m =
[[-529 -383  227  188 -180  174 -189 -120   59  397   81 -698]
 [-542   38  -46  176 -231  319  -86 -169  -88  266   40 -573]
 [-685   11 -235  -37  504    3 -338 -177 -117  -74  308 -525]
 [-101 -380  377  160 -636 -137 -157 -659 -229 -238 -243  527]
 [ -86 -358  342 -328  543 -308 -346 -345 -258 -119  -85  218]
 [-583  352 -367  161  -25  467  190 -104 -263 -104  -33 -388]
 [-345 -316  455  149  155  102 -163 -164 -118 -391 -103  -17]
 [-283 -368 -480 -330  268 -605 -216 -586 -371  278  -96 -100]]
Counting starts at 0.
Report the entry in the bottom-left corner.
Answer: -283
Report the entry directly below the smallest entry.
Answer: -573
The bottom-right entry is -100
Report the entry at row 0, column 1.
Answer: -383
The entry just right of -338 -> -177
Report the entry directly below -685.
Answer: -101
The maximum: 543
The entry directly above -330: 149
Report the entry in the top-left corner.
Answer: -529
Report the entry just left of -37.
Answer: -235
Report the entry at row 1, column 0.
Answer: -542
The entry just left of 342 -> -358
Report the entry just left of 352.
Answer: -583
The entry in the top-right corner is -698
The entry in row 2 and column 1 -> 11
The entry directly above -283 is -345
The entry just right of the largest entry -> -308
Report the entry directly above 319.
Answer: 174
The entry directly above -316: 352
The entry just right of -235 -> -37
The entry at row 0, column 2: 227
The bottom entry of the column that holds the largest entry -> 268
The entry just right of -177 is -117
The entry just right of -258 is -119
The entry in row 2 and column 0 is -685
The entry directly below the largest entry -> -25
The top entry of the column that holds the largest entry is -180
The entry just left of -229 is -659

Read these off the row that follows.
1) Give the second entry.
2) Give the first entry.
3) Give the 3rd entry from the left.
4) Give the 2nd largest entry.
5) Give the last entry.
6) Give the entry just left of the smallest entry.
7) Give the 4th entry.
8) Give the 5th entry.
[-0.022  0.446  1.356 -1.651  2.020  0.490  0.022 -0.273 -1.901  1.968
  0.462 -0.256 -0.341  0.026 -0.389  0.636]
1) 0.446
2) -0.022
3) 1.356
4) 1.968
5) 0.636
6) -0.273
7) -1.651
8) 2.020

A =
[[4 3 3 5 5 4 4 3 5 3 2 4 5 4]
 [3 6 5 5 5 5 4 6 3 5 6 3 3 4]
 [7 4 3 3 6 4 4 5 5 2 4 4 4 4]
 [2 6 5 6 3 4 4 4 3 6 5 4 4 4]
 [2 2 4 5 3 4 4 3 3 6 2 4 4 4]
 [7 6 3 4 6 4 4 6 5 2 6 3 4 4]]
The last entry, reading row by row? 4
The entry in the bottom-left corner? 7
The 2nd entry on the main diagonal is 6
The 2nd entry on the diagonal from the top-right corner -> 3
The entry in the top-left corner: 4
The third entry, reading row by row? 3
The top-right entry is 4
The third-last entry, reading row by row: 3
The smallest entry in the first row? 2
The second entry in reading order -> 3
The fifth entry from the end, reading row by row is 2

Read these off the array that follows.
1) Read off the entry just left of the largest entry.
2) Read off the entry just right of the largest entry.
array([[ 0.00,  0.03,  0.07, -0.11, -0.03,  0.02,  0.04,  0.15, -0.09,
        -0.08],
       [ 0.00,  0.01, -0.04,  0.14,  0.05, -0.03,  0.02, -0.15,  0.10,
         0.08],
       [ 0.17, -0.15,  0.00,  0.03,  0.08,  0.17, -0.12,  0.02,  0.05,
         0.06],
       [-0.12,  0.18,  0.04, -0.01, -0.03, -0.15,  0.15,  0.03, -0.02,
        -0.03],
       [ 0.03,  0.01,  0.07, -0.09, -0.03,  0.06,  0.00,  0.19, -0.06,
        -0.05],
       [-0.17,  0.10,  0.00,  0.00, -0.04, -0.21,  0.09, -0.02, -0.02,
        -0.02]])
1) 0.00
2) -0.06

array([[166, 154,  79, 186,  66, 158, 131, 110],
       [128, 156,  82, 144,  95, 147, 110, 110],
       [ 79, 230,  48, 110, 132, 179,  67, 111],
       [142,  46, 163, 122, 109,  78, 150, 122]])
The third entry on the main diagonal is 48
Find the second entry from the end, reading row by row.
150
Find the largest entry in the last column.
122
The third entry on the diagonal from the top-right corner -> 179
The entry in the bottom-left corner is 142
The top-right entry is 110
Find the entry directly above the largest entry.
156
Find the entry directly below the largest entry.
46
The top-left entry is 166
The largest entry in the first row is 186
Find the entry directly above 95.
66
Find the entry just right of 179.
67
The entry directly above 132: 95
The largest entry in the last row: 163
The entry just right of 67 is 111
The entry directly above the smallest entry -> 230

Questions about the grid below.
1) Which number is the maximum?
2) Which number is the entry just right of -0.122?
3) Which number is the entry just right of -0.027?
4) Which number is the entry just left of -0.148?
[[-0.166 -0.055 -0.236 -0.076 -0.043 -0.084 -0.060 -0.067 -0.081 -0.134
  -0.044 -0.099 -0.012 -0.124]
 [-0.058 -0.123 -0.113 -0.087 -0.232 -0.116 -0.122 -0.027 -0.078  0.053
   0.030 -0.074 -0.014 -0.134]
 [-0.152 -0.117 -0.176 -0.131 -0.076 -0.050 -0.270 -0.061 -0.130 -0.031
  -0.022 -0.079  0.047 -0.138]
 [ 0.001 -0.172 -0.148 -0.070  0.075 -0.025 -0.091 -0.006 -0.016 -0.136
   0.016 -0.051  0.014 -0.076]
 [-0.114  0.023 -0.070 -0.050 -0.141  0.171 -0.049 -0.048 -0.109 -0.053
   0.016 -0.120 -0.202  0.009]]
1) 0.171
2) -0.027
3) -0.078
4) -0.172

Read these off the matrix that follows. Rows and columns are numbered from 0.
1) Find the entry at row 0, column 0.
2) Find the entry directly above -876.
3) Find the bottom-left entry.
4) Find the entry directly above -618.
5) Find the entry in row 0 and column 1.
6) Find the bottom entry of the column that holds the largest entry.
7) Find the entry directly above -803.
8) Find the entry directly below -722.
[[-869, -892, -37, -269, 132, -873, -851, -111, -172, -795],
 [-852, -816, -801, -521, 613, -851, -617, -711, -653, -531],
 [-767, -887, -259, -596, -795, -728, -869, -378, -469, -864],
 [-475, -265, -849, -863, -891, -484, 813, -850, -851, -618],
 [-886, -880, 265, -255, -452, -871, -849, 88, -40, -882],
 [-509, -891, -147, -640, -884, -445, -856, -319, -448, -890],
 [-562, -326, -850, -872, -891, -570, 653, -851, -854, -624],
 [-850, -890, -25, -144, 657, -851, -851, -55, -89, -710],
 [-546, -553, -875, -893, -894, -532, 23, -882, -885, -746],
 [-876, -741, -882, -722, 106, -875, -375, -848, -820, -594],
 [-870, -861, -511, -640, -502, -859, -890, -559, -601, -803],
 [-888, -875, -457, -521, -86, -890, -894, -477, -502, -752],
 [-509, -891, -147, -640, -884, -445, -856, -319, -448, -890],
 [-860, -864, -579, -475, 323, -860, -867, -537, -523, -651],
 [55, -481, -868, -869, -849, 86, 88, -866, -864, -856]]
1) -869
2) -546
3) 55
4) -864
5) -892
6) 88
7) -594
8) -640

W = [ 73 -20  36  -7]
Report the entry just left of -7.
36
The entry just left of 36 -> -20
The entry just left of the smallest entry: 73

[[  8  19 -26   8  33  26  11  24 -21  21  16   9  54  32]
 [  3 -21  22  45  21  -7 -10  70  -1  34  47 -24  32  12]
 [  2 -24  26  48  20 -10 -11  73   1  35  51 -27  31  11]
 [  9  30 -40  -3  37  36  16  11 -27  18   8  17  59  38]
 [ 11  33 -43  -4  36  37  18   8 -29  17   7  20  60  40]
 [  9  24 -32   4  35  30  13  18 -24  19  14  12  55  36]
 [  4 -14  12  37  24   0  -6  60  -5  32  42 -16  36  16]
 [  9  28 -38   0  35  34  16  14 -26  18  11  16  58  37]
 [  9  30 -41  -2  35  36  17  11 -27  18   8  18  59  39]
 [  4 -11   9  36  23   2  -4  57  -6  30  39 -15  37  17]
 [  3 -17  17  41  22  -4  -8  66  -3  33  45 -21  34  14]
 [  6   8 -13  19  29  17   5  37 -15  25  26  -1  47  27]
 [  3 -24  26  47  20  -9 -12  73   1  35  50 -27  31  10]
 [  5  -2  -1  27  27   9   0  48 -11  28  33  -8  43  22]
 [  7  12 -17  15  30  20   7  33 -17  24  23   3  49  29]
 [  9  34 -43  -4  37  37  17   9 -28  17   7  19  60  40]]
Counting starts at 0.
The entry just left of -32 is 24
Read off the entry in row 0 and column 1.
Answer: 19
The entry at row 1, column 1: -21
The entry in the top-right corner -> 32
The entry in row 2 and column 1 -> -24
The entry in the bottom-right corner is 40
The bottom-left entry: 9
The entry at row 0, column 2: -26
Read off the entry directly below 66.
Answer: 37
Read off the entry at row 1, column 0.
Answer: 3
The entry directly above -41 is -38
The entry at row 1, column 2: 22
Read off the entry in row 0 and column 0.
Answer: 8
The entry in row 2 and column 0 -> 2
The entry just right of -40 -> -3
